Each row of numbers belongs to one of the nodes below and depends on some of the facts about them. Some rows are named. Which node is each other row?

Facts:
bridri: is of sort; skiskar: refers to
bedil bridri c; biklem bridri a; bilusi bridri c; bobos bridri a; bovus bridri a; bragak bridri a; braskek bridri a; brebobren bridri a; brikle bridri c; brobitros bridri b
brodrem bridri a; broflum bridri a; brostin bridri a; bruskik bridri b; brustan bridri a; bruvos bridri a; budi bridri a; datrek bridri c; debani bridri a; depen bridri c
depim bridri a; desko bridri a; difol bridri a; dipe bridri a; disa bridri a; divukluk bridri c; drada bridri b; draluflel bridri a; dratros bridri c; drave bridri a
dreskugrim bridri b; drifak bridri a; driga bridri a; driskoza bridri a; drobek bridri c; drufur bridri a; druke bridri c; dugi bridri c; durezal bridri b; fasken bridri b
fazel bridri b; feflem bridri a; fela bridri b; fenepu bridri a; flabar bridri c; fladrik bridri a; flafil bridri b; fleflil bridri b; flestekur bridri a; flidrem bridri a
flistam bridri c; flubrem bridri a; flustir bridri a; fofer bridri a; foflu bridri a; fogrubri bridri c; gagral bridri a; gali bridri a; gemem bridri b; gifis bridri b
gikli bridri a; giplu bridri c; gobrem bridri c; gofas bridri a; gofol bridri a; grabor bridri a; gradistu bridri a; grokli bridri a; groklom bridri c; gruda bridri a
grunustes bridri a; gruzun bridri b; guflel bridri b; gurom bridri c; guviplar bridri a; kefe bridri b; kegran bridri b; kigu bridri b; kletum bridri a; kliklun bridri a
klivar bridri b; klodum bridri b; klogrer bridri b; klokir bridri a; klomil bridri c; klonunul bridri a; klopli bridri c; kolar bridri c; lazis bridri b; lenisken bridri a
lesten bridri a; liflon bridri a; liskem bridri b; lodun bridri c; lokir bridri a; lomem bridri a; lomik bridri b; lotro bridri a; lotrufon bridri a; luduval bridri a
lukla bridri a; maba bridri c; megon bridri a; meker bridri a; mistam bridri b; modam bridri b; mubron bridri a; mustin bridri a; muzuplen bridri a; nabres bridri b
nadar bridri a; nalek bridri a; natode bridri a; nedriplom bridri a; nifa bridri a; nilum bridri b; nokom bridri a; nuflom bridri a; pazur bridri b; pegistol bridri a
pekles bridri a; pelava bridri a; pifoto bridri b; pigrar bridri a; piplas bridri a; plaplin bridri b; plazelam bridri a; plerezi bridri a; plevi bridri c; plogra bridri b
pluki bridri a; plupetrur bridri a; pluskadrel bridri c; pogruk bridri a; pozol bridri a; pubra bridri c; pudul bridri a; pulem bridri a; pusa bridri b; rador bridri a
rafo bridri a; ratom bridri b; regrem bridri a; retrin bridri a; rinu bridri b; rofli bridri b; rokem bridri a; rukin bridri b; rulavi bridri c; rupabuk bridri a
sasto bridri a; seflis bridri c; seskul bridri a; seva bridri c; simuste bridri a; siruvas bridri a; skabol bridri b; skaru bridri a; skegrar bridri b; skegror bridri a
skeneku bridri a; skepe bridri c; sketon bridri a; skilun bridri a; skires bridri b; skiva bridri a; skomak bridri a; skubur bridri c; skulek bridri b; skuvek bridri c
sodipas bridri a; sosik bridri b; sozam bridri a; staflum bridri b; stovis bridri a; stovon bridri a; stukler bridri b; stusu bridri a; sutasu bridri a; taklal bridri a
taraples bridri c; taske bridri c; tazek bridri c; teder bridri a; tera bridri a; teske bridri a; tisa bridri a; togem bridri a; trabrar bridri a; traflom bridri a
tranal bridri a; tregirik bridri a; trelil bridri a; tremir bridri a; trimor bridri c; trona bridri c; trostuk bridri b; trufa bridri b; tuplan bridri a; tutato bridri c
tuvim bridri a; vaklir bridri a; viplon bridri b; vobe bridri b; vufas bridri a; vuskitak bridri a; ziklo bridri a; zufli bridri c; bedil skiskar tregirik; bedil skiskar skuvek
biklem skiskar klonunul; biklem skiskar lomem; bilusi skiskar gruda; bilusi skiskar skubur; bilusi skiskar mubron; bilusi skiskar nuflom; bobos skiskar megon; bovus skiskar togem; bovus skiskar trabrar; bragak skiskar plevi
braskek skiskar tera; brobitros skiskar lomem; brodrem skiskar togem; brodrem skiskar gemem; broflum skiskar taklal; broflum skiskar brebobren; broflum skiskar pulem; brostin skiskar muzuplen; brostin skiskar gruda; brostin skiskar modam
brostin skiskar rupabuk; bruskik skiskar liskem; bruskik skiskar dugi; brustan skiskar togem; brustan skiskar bruvos; brustan skiskar vaklir; budi skiskar lomik; budi skiskar vaklir; datrek skiskar fladrik; debani skiskar pusa
debani skiskar trabrar; depen skiskar gobrem; depim skiskar driga; depim skiskar plogra; depim skiskar brebobren; desko skiskar stovon; difol skiskar skires; difol skiskar sasto; difol skiskar klonunul; dipe skiskar sozam
disa skiskar meker; divukluk skiskar tuvim; divukluk skiskar skabol; drada skiskar nadar; draluflel skiskar togem; draluflel skiskar nabres; draluflel skiskar tranal; dratros skiskar klodum; drave skiskar fleflil; dreskugrim skiskar gruda
dreskugrim skiskar liskem; dreskugrim skiskar tremir; drifak skiskar gifis; drifak skiskar gobrem; driga skiskar liskem; driga skiskar nabres; drobek skiskar drufur; drufur skiskar vaklir; druke skiskar megon; dugi skiskar lomik
durezal skiskar vuskitak; durezal skiskar fleflil; durezal skiskar skuvek; durezal skiskar siruvas; fasken skiskar bruvos; fasken skiskar vuskitak; fazel skiskar brodrem; fazel skiskar taklal; feflem skiskar flidrem; feflem skiskar gruda
fela skiskar difol; fela skiskar mubron; fenepu skiskar gruzun; fenepu skiskar gurom; fenepu skiskar taklal; flabar skiskar togem; flabar skiskar modam; fladrik skiskar brikle; fladrik skiskar klokir; flafil skiskar bruvos
flafil skiskar lomik; fleflil skiskar zufli; fleflil skiskar plazelam; fleflil skiskar tremir; fleflil skiskar vaklir; fleflil skiskar nabres; flestekur skiskar togem; flidrem skiskar grabor; flistam skiskar klogrer; flubrem skiskar klodum
flubrem skiskar viplon; flubrem skiskar taklal; flubrem skiskar plaplin; flustir skiskar skubur; flustir skiskar pelava; flustir skiskar driskoza; fofer skiskar skulek; fofer skiskar nabres; foflu skiskar dreskugrim; foflu skiskar gurom
foflu skiskar mustin; fogrubri skiskar vufas; fogrubri skiskar regrem; fogrubri skiskar trona; gagral skiskar gifis; gagral skiskar taklal; gali skiskar rafo; gemem skiskar trostuk; gemem skiskar lukla; gemem skiskar megon
gifis skiskar dreskugrim; gikli skiskar togem; gikli skiskar brostin; gikli skiskar gruda; giplu skiskar togem; giplu skiskar ratom; gobrem skiskar tremir; gobrem skiskar klokir; gofas skiskar trostuk; gofas skiskar gruda
gofas skiskar liskem; gofol skiskar togem; grabor skiskar lomik; gradistu skiskar brobitros; grokli skiskar traflom; grokli skiskar vobe; groklom skiskar durezal; groklom skiskar rulavi; groklom skiskar megon; gruda skiskar togem
grunustes skiskar togem; grunustes skiskar gofas; grunustes skiskar flafil; grunustes skiskar skaru; gruzun skiskar rofli; gruzun skiskar klivar; guflel skiskar bragak; guflel skiskar klivar; guflel skiskar taklal; gurom skiskar gruda
guviplar skiskar drifak; guviplar skiskar bruvos; guviplar skiskar fasken; kefe skiskar meker; kegran skiskar nuflom; kigu skiskar flistam; kigu skiskar gruda; kigu skiskar drufur; kigu skiskar nadar; kletum skiskar zufli
kletum skiskar gifis; kletum skiskar megon; kletum skiskar lazis; kliklun skiskar skomak; klivar skiskar trostuk; klogrer skiskar togem; klokir skiskar tremir; klomil skiskar lomem; klomil skiskar dugi; klonunul skiskar klodum
klopli skiskar dratros; klopli skiskar viplon; klopli skiskar vuskitak; kolar skiskar siruvas; lazis skiskar klogrer; lazis skiskar gofas; lenisken skiskar gruzun; lenisken skiskar togem; lenisken skiskar skubur; lesten skiskar bragak
lesten skiskar vuskitak; lesten skiskar tranal; liflon skiskar brustan; liskem skiskar nabres; lodun skiskar gruda; lokir skiskar durezal; lokir skiskar pubra; lokir skiskar nuflom; lomik skiskar togem; lotro skiskar seskul
lotrufon skiskar sasto; lotrufon skiskar lomik; luduval skiskar bedil; lukla skiskar liskem; lukla skiskar meker; lukla skiskar nabres; lukla skiskar taklal; maba skiskar lomem; maba skiskar sodipas; megon skiskar gruda
megon skiskar traflom; meker skiskar plogra; modam skiskar lomik; modam skiskar nabres; mubron skiskar nabres; mustin skiskar driga; mustin skiskar gurom; mustin skiskar skuvek; muzuplen skiskar biklem; muzuplen skiskar nabres
nabres skiskar togem; nadar skiskar togem; nadar skiskar nabres; nalek skiskar biklem; nalek skiskar pozol; natode skiskar megon; nedriplom skiskar togem; nedriplom skiskar brobitros; nedriplom skiskar gagral; nifa skiskar togem
nifa skiskar stovon; nilum skiskar dratros; nokom skiskar brobitros; nokom skiskar grunustes; nuflom skiskar plazelam; nuflom skiskar klokir; nuflom skiskar megon; pazur skiskar togem; pazur skiskar pulem; pegistol skiskar plazelam
pegistol skiskar stovon; pegistol skiskar pulem; pekles skiskar skeneku; pekles skiskar klonunul; pekles skiskar tuplan; pelava skiskar dreskugrim; pelava skiskar drufur; pelava skiskar seskul; pelava skiskar lenisken; pifoto skiskar regrem
pigrar skiskar zufli; piplas skiskar zufli; piplas skiskar nabres; plaplin skiskar gifis; plaplin skiskar difol; plazelam skiskar togem; plerezi skiskar gruda; plerezi skiskar traflom; plevi skiskar gagral; plogra skiskar togem
plogra skiskar trelil; pluki skiskar plaplin; plupetrur skiskar togem; plupetrur skiskar stovis; pluskadrel skiskar liskem; pogruk skiskar klivar; pozol skiskar vufas; pubra skiskar mubron; pudul skiskar gruda; pulem skiskar trostuk
pulem skiskar nabres; pusa skiskar togem; pusa skiskar gruda; pusa skiskar fleflil; rador skiskar brikle; rafo skiskar brikle; ratom skiskar pulem; regrem skiskar taklal; retrin skiskar brustan; rinu skiskar skomak
rinu skiskar pluskadrel; rinu skiskar kefe; rofli skiskar dreskugrim; rofli skiskar gobrem; rofli skiskar kegran; rokem skiskar vuskitak; rukin skiskar plazelam; rupabuk skiskar dreskugrim; rupabuk skiskar vuskitak; rupabuk skiskar pazur
sasto skiskar plazelam; seflis skiskar klivar; seskul skiskar togem; seskul skiskar skabol; seva skiskar zufli; seva skiskar dreskugrim; seva skiskar brustan; simuste skiskar teske; simuste skiskar skubur; skabol skiskar togem
skabol skiskar fleflil; skaru skiskar skuvek; skegrar skiskar dratros; skegrar skiskar tuvim; skegrar skiskar lenisken; skegror skiskar nifa; skegror skiskar gobrem; skegror skiskar vaklir; skegror skiskar nabres; skepe skiskar lomik
skepe skiskar plerezi; skepe skiskar pekles; sketon skiskar trostuk; sketon skiskar trufa; skilun skiskar sketon; skilun skiskar fela; skires skiskar lukla; skiva skiskar difol; skomak skiskar natode; skomak skiskar traflom
skomak skiskar vaklir; skulek skiskar druke; skuvek skiskar togem; skuvek skiskar brustan; sosik skiskar skires; sosik skiskar rofli; sosik skiskar maba; sozam skiskar kefe; sozam skiskar brebobren; sozam skiskar brustan
staflum skiskar traflom; stovis skiskar traflom; stovis skiskar klokir; stovon skiskar gifis; stovon skiskar kefe; stukler skiskar drufur; stukler skiskar mistam; stukler skiskar stovon; stusu skiskar depen; sutasu skiskar ziklo
sutasu skiskar traflom; taraples skiskar skaru; taske skiskar fogrubri; taske skiskar trufa; tazek skiskar klodum; teder skiskar muzuplen; teder skiskar trelil; teder skiskar pogruk; tera skiskar tregirik; tera skiskar flestekur
teske skiskar gofol; tisa skiskar zufli; tisa skiskar togem; trabrar skiskar klivar; traflom skiskar togem; traflom skiskar vaklir; traflom skiskar nabres; tranal skiskar lazis; tremir skiskar togem; tremir skiskar nabres
trimor skiskar drifak; trona skiskar trostuk; trostuk skiskar gruda; trufa skiskar lomem; tuplan skiskar gobrem; tuplan skiskar taklal; tuplan skiskar mubron; tutato skiskar drave; tutato skiskar dreskugrim; tutato skiskar drada
tutato skiskar seflis; tuvim skiskar togem; tuvim skiskar pluskadrel; tuvim skiskar lomem; vaklir skiskar gruda; viplon skiskar gruda; viplon skiskar nabres; vufas skiskar klodum; vuskitak skiskar zufli; vuskitak skiskar gruda
vuskitak skiskar vaklir; vuskitak skiskar fleflil; ziklo skiskar trelil; ziklo skiskar pulem; zufli skiskar togem; zufli skiskar liskem; zufli skiskar plazelam

Some rows with their names:
mistam: [  9  18 -16 -30 -24   9  38  14 -10 -33   8  16  -9  35   6 -31   5  21
  10  -2  20  14  23   6  27 -13]
klokir: [  7   1  -5  -6   4  11  -1  -2 -15 -29   4  26 -16   2  12   6  -2   3
  33 -18  34  -9   6  20  -3 -20]
plazelam: [ 12  11  14 -10   6  -3   1  -1 -16 -29   4  15 -16   7   3  -4 -14  10
  20  -3  46 -15  -2  26  -1 -12]
sasto: [  4  13   7  -2   8   0  -9  -2 -16 -12   7   0  -9   2   6  -2   2   4
   4  -5  33  -8  -2  23   4 -11]
rukin: [  9  17 -15   3 -16  -2   9  -4  19 -24  37 -17  -5  22  36 -30  20  12
 -12   7   4   8  25   8  34   3]
difol: [  2  12  25  23   7  -1  12  -9  -8  -1   7 -20  -4  -1  14  -9  -5   5
  13 -30  -1   4 -13  11   9  13]
lomem: [ 17  27  16 -27  37  -3  54  -6  -5 -35  -9   3 -38 -10  17  37 -28  16
  -8 -43  49   7 -33  22   7   5]
budi: [-18  13  -6  12   8   0 -30  -2  15  22  31 -16 -12  -5  21 -10   9  -8
  -4  30   7  12   2  21   1   1]
mustin: [-14   8 -12   4   6   9 -32  -2   3  13  22  -6  -7  19   7  -1  11 -11
   1  25  17   5   1  21   1 -10]
driga: [ -4   8   8   9   1  -3 -13  -3   0  -4  13  -8  -4   5  30  -4 -14  10
  11   3  19   1   4  21  -1  -3]
depim: [-19   0 -17   5 -21  10 -29   9 -13  32  21 -17  17  38  14   8   3 -18
 -11  10  -1  17   4  19   2 -16]
siruvas: [ -7  19  10 -22  24  13  11  11   1 -16  -6  22 -27  -3 -16 -11   7   6
  17  14  34  -6 -14  26  -1 -10]
liflon: [-13  17   3   2  12   9 -24  14  21  14  22 -11  -8   7  21  -7   5  -1
  -6  36   0   9  -8  27  -3   1]
nifa: [-13   5   1   7 -11   3 -17   5   5  10  14  -4   6  11  32  -4  -9   9
   7   4   6  12   0  21  -5  -3]
lesten: [-21 -10 -21  -1   9   6 -30  -9   8  30  32 -26   4  33  16   1   8 -19
  12  25  -2  10  -2  13  -2 -12]
kefe: [ 12  24  -4 -18 -52   8  48  20  -8 -36  -2  16   5  32  26 -29 -10  33
  -3 -12   4  20  25   9  20   2]
seva: [  2   2 -20  -9 -13  20 -41 -19  41   7  23 -35  21  13 -10 -11  12  13
 -18  23   4  10  19 -17  16 -26]

Name these rows:
No name comes twice in this set of rows, the named rows included.
[-14  -2   4  28   6   2  -6 -15   8  35  29 -41   5  12  26 -10   8 -13
   7  -6 -22  14  -8   2  16  14] => flubrem
[ -6  11 -29   4 -21  -5  -6  -7  20   1  54 -25  -6  23  30 -37  27  -1
 -11  31  -4  17  33   8  44   6] => kigu
[ -3  17  14   7  12  -4  17 -10  -3  -2  18 -13 -18  -6  21  11  -7   2
  -4 -19  15  14 -13  17  11   7] => muzuplen
[  7  18  -7 -28  34   0  33 -17  -6 -11   8  -1 -24  10   5  57   1  -2
 -19 -27  38  15 -24  15  13 -15] => sodipas
[ 33  19  27  -6   9  -4  98  -2  -8 -56 -17   3 -23   0   2 -46   1  27
  28 -57  15   5   2  -4  49  25] => klodum
[  8  -2  10   6   1  18  25 -26  26   7  -2 -40  10 -15 -33 -13  14   8
 -11 -35  -6  16   7 -33  43   1] => tazek
[ -9 -15 -46 -18 -14   3  19 -16   8  11  38 -26   8  74  20 -27  22  -5
  23  19 -11  19  28  -6  31  -8] => guflel
[ 13 -10 -30 -34 -26  55  21  -1  27 -62 -17  48  -4 -35  -8   1   9  48
  29 -56  10   0  21 -12   7 -51] => brikle
[ 14   8 -20 -35  14  10  13 -34  44  -4  16 -32  -4   8 -10  43   8  15
 -48 -18  29  22  -5 -18  34 -20] => maba
[ -5   8  24   9  24   3  39  -5 -19  -5  -8 -10 -13 -12 -17  -7  11  -7
  16 -41   9   9 -18   3  27  15] => vufas
[  2 -16 -32  -2 -25  45 -18  -6  50 -21  12   4   5 -32  20   0  12  34
   6 -24 -14  17  24 -17  18 -34] => datrek
[  8 -15  -6 -23  -3  11   6 -26  39  -4   8 -34  20  24  14 -17 -24  34
  36  -9  -2   2   6 -28   4  -5] => plevi
[ -9  10  -3  10  27   5  17 -14  -3  22  14 -33 -10   4  -7  23  21 -25
 -24 -21  -1  24 -17   3  32   4] => nalek
[  9   7 -22 -15   8   5 -13 -33  38   4  25 -46   6   5  -6  27  10   6
 -53   8  18  19   4 -19  30 -23] => klomil

The same nodes again, as new rows of numbers:
Named rows:
teder: [-24 -20   2 -17  25  19 -12   0  -7 -53  -7  -5 -13  -2]
skuvek: [-33 -19   1 -35  10  13 -33 -36  11 -36   3 -36  30  14]
nifa: [-15 -34  -6 -19  11  36 -15 -19  -6 -56 -14 -23  11  16]
flestekur: [ -9 -41  -9 -15  11  38 -15 -25  -6 -57 -18 -30  19  17]
skabol: [ -5  -4   4 -30   7   9  -4 -32 -17 -45  -6 -17  36  32]
skepe: [-34   4   9 -22  20 -10 -42 -14   9 -32   6 -29   0  -6]
meker: [-27 -21   1 -19  22  22 -12   0  -6 -54  -4  -4 -13   3]
disa: [-26 -20   0 -21  22  21 -13   1  -7 -52  -6  -2 -13   1]
rupabuk: [-27 -22  -6 -31  17  22 -21   1  -4 -45  -3   6 -19  12]
depen: [-51  -3  10 -47  21   3 -26 -15   7 -34  11 -16   9  -1]
kigu: [  3  11   7 -40  28  -8 -10 -24 -17 -31  -2   3   2  16]
staflum: [-13  24  12 -35  14  -3   2 -14 -29 -37  -7 -18  -1   9]
fofer: [-18  -8   0 -24  25  29 -17  21  -3 -53 -19   0   6 -15]
brobitros: [-10  12  17 -10  17 -17  -7 -17 -17 -43   4  -6   5  15]
gradistu: [-24 -19   2 -16  21  18 -16  -2  -6 -51  -7  -6 -17   2]
flubrem: [-28 -25  -1 -21  23  17 -13   0  -1 -49  -3   9 -13   3]
dratros: [-45  -8   7 -29  20  -9 -32 -17  14 -30  11 -10   6  -2]

Which node is each row?
No name comes twice in this set of rows, the named rows included.
[-33  -4  25 -30  52  -1 -22 -29  13 -46  11 -20   3 -19] => trona
[-36 -24  -1 -33  15  28 -12   2  -7 -51  -1   6 -15  12] => drifak
[-13  24   2 -50   7   8  -9   5 -19 -33 -10   2  25  14] => fleflil
[-20 -10  -4 -30  18  28 -19  18  -4 -48 -17  -1  -1  -7] => skegror
[-37 -29   1 -27  23  25  -7  -3  -2 -51   2  12 -10   9] => gagral
[-22 -17   1  -3  20  10 -20   2  -5 -52  -7  -6 -17  -4] => biklem
[-28  -4   3 -50  36  -2 -31 -26   8 -26   1 -18   2 -12] => bilusi
[ 26 -44 -22 -41  36  33 -26 -40  -4 -38 -27 -23   2  13] => gruda
[-32 -29   2 -22  27  20  -6  -3  -3 -55   0  11 -10   2] => regrem
[-16  13  19 -25  23  -3   3 -18 -17 -48   3  -2  13  13] => ratom
[-10  16  14 -27  19  -8  -5  -8 -14 -42   1   4  14  13] => bruskik
[-45  -1  10 -39  26   1 -27 -14  10 -36   7 -15  11  -9] => pubra
[-39   0  12 -21  24 -11 -34 -18  10 -35   6 -25   5 -10] => klomil
[-26  10  11  -7  11 -18 -57  -6  14 -34   6 -37  -2  -4] => dugi
[  6  32  14 -10  14 -11 -25  15  -9 -44 -13  -8  26   1] => modam

